Below is a small trained network, with its code and all its weights. Each question gives an input and a class and asks what happens when units are switched off, that is, made to give their printed mean instead of their output.

import numpy as np


def w(rows, s, z=0):
    codes = np.array(rows[::2]) - 128.0
    scale = np.full(codes.shape[1], s)
    scale[-1] = z or s
    return codes * scale


def f(y):
    return np.maximum(y, 0)


def log_softmax(a):
    a = a - a.max(-1, keepdims=True)
    return a - np.log(np.exp(a).sum(-1, keepdims=True))


def net(x, mask):
    res = np.array(x, float).reshape(1, 4) / 4 @ E
    y = f(res @ A[0][:, :-1].T + A[0][:, -1])
    res = res + np.where(mask, y, B[0][:, -1]) @ B[0][:, :-1]
    return log_softmax(res[-1] @ U[:, :-1].T + U[:, -1])


A, B = {}, {}
E = w([
[82,128,243,248,192,139,149,105,178],'x0',
[67,143,172,64,230,229,92,178,168],'x1',
[120,132,135,127,112,119,125,133,123],'x2',
[193,166,103,138,185,105,145,245,122],'x3',
],0.013)
A[0] = w([
[121,136,181,252,171,125,137,187,133,38],'N1',
[116,135,147,125,148,150,123,89,131,47],'N2',
[102,128,191,251,153,136,133,98,125,88],'N3',
[112,132,172,205,162,128,135,144,130,206],'N4',
[93,134,152,31,191,193,118,170,125,57],'N5',
[147,135,129,165,135,114,133,149,126,8],'N6',
[50,125,173,31,180,208,110,105,134,109],'N7',
],0.019,0.013)
B[0] = w([
[251,128,87,52,151,124,139,91,104,222],'N1',
[104,123,144,132,130,158,120,75,130,150],'N2',
[54,131,155,158,158,135,122,196,148,248],'N3',
[79,119,119,157,46,126,117,81,124,231],'N4',
[27,118,174,165,156,135,117,186,152,226],'N5',
[94,134,159,151,92,155,125,32,137,135],'N6',
[239,139,82,104,106,100,146,95,103,252],'N7',
],0.014,0.029)
U = w([
[156,128,132,104,63,116,147,40,116,163],'0',
[243,174,106,63,168,94,168,170,115,217],'1',
[2,130,247,187,188,170,111,202,211,2],'2',
],0.0074,0.0042)

Each question gives the input, the list of numbers given to net, and the class t.
The units are the neurons (one row each of A and B). Each row of codes is followed by its name. A weight is (code - 128) times the scale printed after its matrix; where a second scale follows, it is the last column's (A, B and U).
mask holds one flag per neuron, in row order. A switched-off neuron (its flag False) gives its mean, the last column of its row in B, instead of its output. The means were averaged over made-up inputs and are rounded, as every weight is.
A unit's drop is (log p(t) with every unit on - log p(t) with that unit switched off) / (log p(t) with every unit on - log p(t) with every unit switched off).
The circuit of an input: a set's keep is (log p(t) with only the set's units on - log p(t) with every unit switched off) / (log p(t) with every unit on - log p(t) with every unit switched off). Starting from all 7 units, units are removed one at a time, each time the one whose removal leaves the highest keep (on an exact tie, the one counted first), for as long as the keep stays at least 0.8.
circuit, biggest first: the units of the circuit, biggest drop first
k most important neurons: the k neurons with the biggest drops, biggest first
drop when u is switched off: that unit's drop, to one decimal
input [8,1,3,8], class 1: circuit, biggest first => N1
input [-6,6,-8,4], class 2: 2 most important neurons => N5; N1
input [3,6,3,0], class 0: circuit, biggest first => N7; N4
input [2,7,6,4], class 1: 2 most important neurons => N7; N1
input [5,-1,7,3], class 0: 2 most important neurons => N1; N4
input [6,7,4,-1], class 0: circuit, biggest first => N7; N4
input [2,7,5,-1], class 0: 3 most important neurons => N7; N4; N3
input [-2,1,-6,-7], class 1: 2 most important neurons => N4; N7
input [-8,5,-6,-6], class 1: 2 most important neurons => N7; N4
input [6,7,-1,3], class 1: 2 most important neurons => N1; N7
input [-4,5,-2,2], class 2: 2 most important neurons => N5; N1
input [2,7,8,-6], class 0: 2 most important neurons => N7; N1
input [2,-2,3,-8], class 2: 2 most important neurons => N1; N7
input [-8,2,-5,1], class 2: circuit, biggest first => N1
input [8,6,4,-7], class 0: 2 most important neurons => N7; N4
input [7,3,6,8], class 1: 3 most important neurons => N1; N3; N2
input [8,7,-4,-3], class 0: 4 most important neurons => N7; N1; N4; N2
input [-5,8,-1,-5], class 1: 2 most important neurons => N7; N4
input [-6,2,-3,-3], class 1: 2 most important neurons => N4; N3
input [6,-3,7,6], class 0: circuit, biggest first => N4
input [5,-8,1,-3], class 2: drop when N3 is switched off => 1.2
input [1,-6,1,-3], class 2: drop when N1 is switched off => 0.9
input [8,-8,1,-7], class 2: drop when N3 is switched off => 3.0
input [-5,2,-1,8], class 2: drop when N1 is switched off => 0.1
